Here is a tiny trained network, its code and every weight. The questions are about switching its units off for an input and a class, where a switched-off unit gives its printed mean instead of its output.

import numpy as np


def w(rows, s, z=0):
    codes = np.array(rows[::2]) - 128.0
    scale = np.full(codes.shape[1], s)
    scale[-1] = z or s
    return codes * scale


def f(y):
    return y / 2 * (1 + np.tanh(0.7978845608 * (y + 0.044715 * y**3)))


def log_softmax(a):
    a = a - a.max(-1, keepdims=True)
    return a - np.log(np.exp(a).sum(-1, keepdims=True))


def net(x, mask):
    res = np.array(x, float).reshape(1, 6) / 4 @ E
    y = f(res @ A[0][:, :-1].T + A[0][:, -1])
    res = res + np.where(mask, y, B[0][:, -1]) @ B[0][:, :-1]
    return log_softmax(res[-1] @ U[:, :-1].T + U[:, -1])


A, B = {}, {}
E = w([
[187,208,103],'x0',
[127,129,129],'x1',
[130,128,128],'x2',
[237,54,103],'x3',
[187,182,254],'x4',
[129,129,129],'x5',
],0.012)
A[0] = w([
[103,8,118,240],'N1',
[124,157,148,121],'N2',
[215,119,190,73],'N3',
[144,236,163,137],'N4',
[58,119,35,50],'N5',
[145,12,128,187],'N6',
[166,99,22,71],'N7',
[162,49,47,64],'N8',
[166,17,152,127],'N9',
[173,211,191,105],'N10',
[173,184,60,205],'N11',
[60,210,95,231],'N12',
[94,103,100,55],'N13',
[67,47,226,115],'N14',
[185,206,53,227],'N15',
[18,162,225,183],'N16',
[29,213,94,226],'N17',
[62,227,95,182],'N18',
[68,31,111,217],'N19',
[100,160,176,33],'N20',
[115,152,73,34],'N21',
[153,94,41,60],'N22',
[73,145,163,118],'N23',
[77,167,28,92],'N24',
[199,134,200,94],'N25',
[50,74,71,80],'N26',
[99,84,187,94],'N27',
[46,212,97,161],'N28',
[41,175,217,212],'N29',
[64,84,185,112],'N30',
[163,126,151,60],'N31',
[196,129,186,69],'N32',
[178,45,158,36],'N33',
[161,83,35,58],'N34',
[72,144,223,186],'N35',
[150,157,90,2],'N36',
],0.014,0.0061)
B[0] = w([
[71,166,207,240],'N1',
[151,147,154,147],'N2',
[198,49,86,195],'N3',
[235,158,184,210],'N4',
[173,20,170,212],'N5',
[72,156,196,219],'N6',
[101,235,37,207],'N7',
[59,223,145,214],'N8',
[77,70,190,202],'N9',
[254,136,195,213],'N10',
[184,173,45,197],'N11',
[215,64,158,226],'N12',
[84,90,193,153],'N13',
[148,190,162,201],'N14',
[211,180,55,216],'N15',
[179,201,114,252],'N16',
[223,45,136,248],'N17',
[214,45,152,221],'N18',
[106,85,224,233],'N19',
[123,124,145,156],'N20',
[127,130,50,148],'N21',
[111,211,73,192],'N22',
[143,165,112,174],'N23',
[201,77,78,206],'N24',
[208,39,115,198],'N25',
[144,71,212,213],'N26',
[169,186,138,159],'N27',
[186,46,132,221],'N28',
[179,191,134,246],'N29',
[143,202,140,179],'N30',
[183,69,117,141],'N31',
[205,37,102,182],'N32',
[107,40,192,176],'N33',
[88,219,78,202],'N34',
[171,206,129,214],'N35',
[58,167,120,132],'N36',
],0.01,0.015)
U = w([
[145,64,209,243],'0',
[163,252,81,165],'1',
[178,45,16,1],'2',
[175,150,102,105],'3',
[21,142,148,64],'4',
],0.012,0.0041)

Each question gives the input, the list of numbers given to net, and the class t.
The units are the neurons (one row each of A and B). Each row of codes is followed by its name. A weight is (code - 128) times the scale printed after its matrix; where a second scale follows, it is the last column's (A, B and U).
mask holds one flag per neuron, in row order. A switched-off neuron (its flag False) gives its mean, the last column of its row in B, instead of its output. The means were averaged over made-up inputs and are rounded, as every weight is.
A unit's drop is (log p(t) with every unit on - log p(t) with that unit switched off) / (log p(t) with every unit on - log p(t) with every unit switched off).
unit that matters most: the unit with the biggest drop
top k neurons: the k neurons with the biggest drops, biggest first
drop of u: that unit's drop, to one decimal
input [1,-2,-5,-6,-3,-1], class 2: unit that matters most => N1
input [7,5,5,-1,8,0], class 3: top 2 neurons => N4, N10
input [6,-8,8,-8,1,7], class 3: top 3 neurons => N4, N29, N16
input [0,-3,-5,-1,8,-3], class 1: top 2 neurons => N35, N17
input [1,4,2,-3,4,-8], class 3: top 3 neurons => N7, N8, N34
input [7,-8,2,-2,5,-6], class 3: top 2 neurons => N4, N10
input [1,-3,0,4,-7,5], class 1: top 2 neurons => N7, N22
input [7,2,-3,-8,6,-3], class 3: top 2 neurons => N18, N16
input [1,3,-4,-6,5,-2], class 3: top 2 neurons => N18, N17
input [6,7,7,-2,4,-7], class 3: drop of N4 => 0.5
input [5,-4,-3,1,1,7], class 2: drop of N35 => 0.2
input [2,-5,-4,1,3,8], class 2: drop of N19 => 0.1
